Below are the code and all the weights of a small trained network. Each question names an input and a class and asks about switching units off, where a switched-off unit gives its printed mean instead of its output.

import numpy as np


def w(rows, s, z=0):
    codes = np.array(rows[::2]) - 128.0
    scale = np.full(codes.shape[1], s)
    scale[-1] = z or s
    return codes * scale


def f(y):
    return y / 2 * (1 + np.tanh(0.7978845608 * (y + 0.044715 * y**3)))


def log_softmax(a):
    a = a - a.max(-1, keepdims=True)
    return a - np.log(np.exp(a).sum(-1, keepdims=True))


def net(x, mask):
    res = np.array(x, float).reshape(1, 7) / 4 @ E
    y = f(res @ A[0][:, :-1].T + A[0][:, -1])
    res = res + np.where(mask, y, B[0][:, -1]) @ B[0][:, :-1]
    return log_softmax(res[-1] @ U[:, :-1].T + U[:, -1])


A, B = {}, {}
E = w([
[107,106,128,81,36,50,176,67],'x0',
[75,49,89,94,189,198,209,93],'x1',
[30,166,41,191,179,95,243,166],'x2',
[235,140,11,164,52,203,158,74],'x3',
[72,2,104,199,86,137,75,130],'x4',
[150,93,122,180,90,43,184,198],'x5',
[178,139,31,136,154,175,65,201],'x6',
],0.0069)
A[0] = w([
[221,100,88,141,136,190,55,122,198],'N1',
[113,95,194,93,147,110,162,153,118],'N2',
[82,135,149,154,210,156,146,90,174],'N3',
[199,179,55,150,143,132,69,166,162],'N4',
[80,196,183,29,145,125,184,170,199],'N5',
[81,100,185,93,96,53,77,116,201],'N6',
[164,209,141,122,249,172,86,73,254],'N7',
[86,162,98,149,122,93,102,164,217],'N8',
[153,203,23,136,103,66,183,103,168],'N9',
[150,154,225,43,137,79,88,91,246],'N10',
[150,172,65,171,96,104,207,171,137],'N11',
[83,64,141,117,132,110,165,187,189],'N12',
[73,191,119,110,123,165,220,62,227],'N13',
[112,69,188,169,140,130,208,31,194],'N14',
[90,201,127,170,95,104,170,131,229],'N15',
[152,171,91,185,125,95,142,91,156],'N16',
[129,121,123,155,80,49,206,136,188],'N17',
[112,138,238,71,100,33,65,55,209],'N18',
[86,90,45,199,64,185,168,82,203],'N19',
[182,139,68,90,101,187,30,190,175],'N20',
[224,107,118,95,146,183,189,202,168],'N21',
[81,68,60,254,179,137,114,218,191],'N22',
[223,49,163,186,92,94,152,206,245],'N23',
[117,49,181,126,93,167,83,81,126],'N24',
],0.0092,0.0042)
B[0] = w([
[140,146,152,224,43,207,226,99,213],'N1',
[116,57,150,75,125,128,81,175,167],'N2',
[126,48,120,113,183,146,103,123,169],'N3',
[109,219,127,186,121,191,140,121,194],'N4',
[128,99,112,46,150,197,52,134,217],'N5',
[161,142,195,83,73,51,13,184,210],'N6',
[154,67,138,127,149,254,146,125,206],'N7',
[116,190,192,122,211,103,55,164,173],'N8',
[163,213,141,26,159,81,211,122,210],'N9',
[167,76,164,45,19,153,55,171,235],'N10',
[182,193,76,103,175,74,172,153,197],'N11',
[71,120,128,154,122,85,64,163,183],'N12',
[137,67,77,28,164,123,168,48,211],'N13',
[145,48,96,101,76,87,105,69,201],'N14',
[164,145,124,44,173,122,103,157,197],'N15',
[177,210,130,104,178,115,182,100,161],'N16',
[154,177,83,66,106,60,93,116,213],'N17',
[168,69,180,64,14,112,28,171,252],'N18',
[156,115,69,199,176,16,168,67,208],'N19',
[134,212,176,229,85,182,150,138,210],'N20',
[27,128,61,132,99,149,205,119,173],'N21',
[24,164,122,178,212,97,84,146,221],'N22',
[80,123,94,176,89,97,162,193,211],'N23',
[190,64,143,187,116,131,132,140,182],'N24',
],0.0075,0.012)
U = w([
[126,73,108,56,155,185,125,105,181],'0',
[181,232,85,68,183,69,158,169,254],'1',
[142,111,161,81,22,35,44,179,50],'2',
[45,141,111,183,210,101,65,216,157],'3',
[117,175,69,229,73,160,189,152,67],'4',
[149,61,165,157,100,113,95,150,68],'5',
[182,191,209,151,73,207,82,139,123],'6',
[144,67,41,166,109,41,144,2,189],'7',
],0.01,0.0025)

Each question gives the input, the list of numbers given to net, and the class t.
The units are the neurons (one row each of A and B). Each row of codes is followed by its name. A weight is (code - 128) times the scale printed after its matrix; where a second scale follows, it is the last column's (A, B and U).
mask holds one flag per neuron, in row order. A switched-off neuron (its flag False) gives its mean, the last column of its row in B, instead of its output. The means were averaged over made-up inputs and are rounded, as every weight is.
A unit's drop is (log p(t) with every unit on - log p(t) with that unit switched off) / (log p(t) with every unit on - log p(t) with every unit switched off).
The circuit of an input: a set's keep is (log p(t) with only the set's units on - log p(t) with every unit switched off) / (log p(t) with every unit on - log p(t) with every unit switched off). Starting from the 12 units with the biggest drops (on a tie, the unit counted first), units are removed one at a time, each time the one whose removal leaves the highest keep (on an exact tie, the one counted first), for as long as the keep stays at least 0.8.
circuit, biggest first: the units of the circuit, biggest drop first
most important unit: the unit with the biggest drop
k most important neurons: the k neurons with the biggest drops, biggest first
drop when u is switched off: that unit's drop, to one decimal
input [-4,7,-7,-7,-7,-7,6], class 6: most important unit	N20
input [-3,-1,1,3,7,8,-7], class 7: 2 most important neurons	[N19; N14]
input [-8,-3,7,4,5,-8,-1], class 4: 3 most important neurons	[N1; N6; N5]
input [-6,8,-1,5,-8,0,0], class 0: 3 most important neurons	[N13; N7; N23]
input [-8,-8,-1,-3,4,2,-1], class 3: 2 most important neurons	[N22; N23]
input [-1,2,3,-1,5,-7,8], class 4: 2 most important neurons	[N1; N20]
input [-5,7,-5,-6,0,1,2], class 5: 2 most important neurons	[N13; N9]
input [0,-5,0,8,7,8,-2], class 4: 2 most important neurons	[N23; N1]
input [4,-5,5,6,5,-5,-3], class 7: 2 most important neurons	[N19; N6]
input [-8,-3,4,2,8,-8,-2], class 3: 2 most important neurons	[N22; N3]
input [-2,-4,-8,1,6,-5,-3], class 6: 2 most important neurons	[N1; N20]
input [3,-8,3,3,-4,-4,-4], class 1: 2 most important neurons	[N9; N16]
input [-8,3,1,6,7,-8,0], class 4: drop when N19 is switched off	0.0
input [-5,6,5,2,0,8,8], class 3: circuit, biggest first	[N22]
input [-1,4,8,1,3,-3,3], class 3: drop when N17 is switched off	0.2
input [-8,6,8,-3,-5,-5,8], class 3: drop when N22 is switched off	3.1
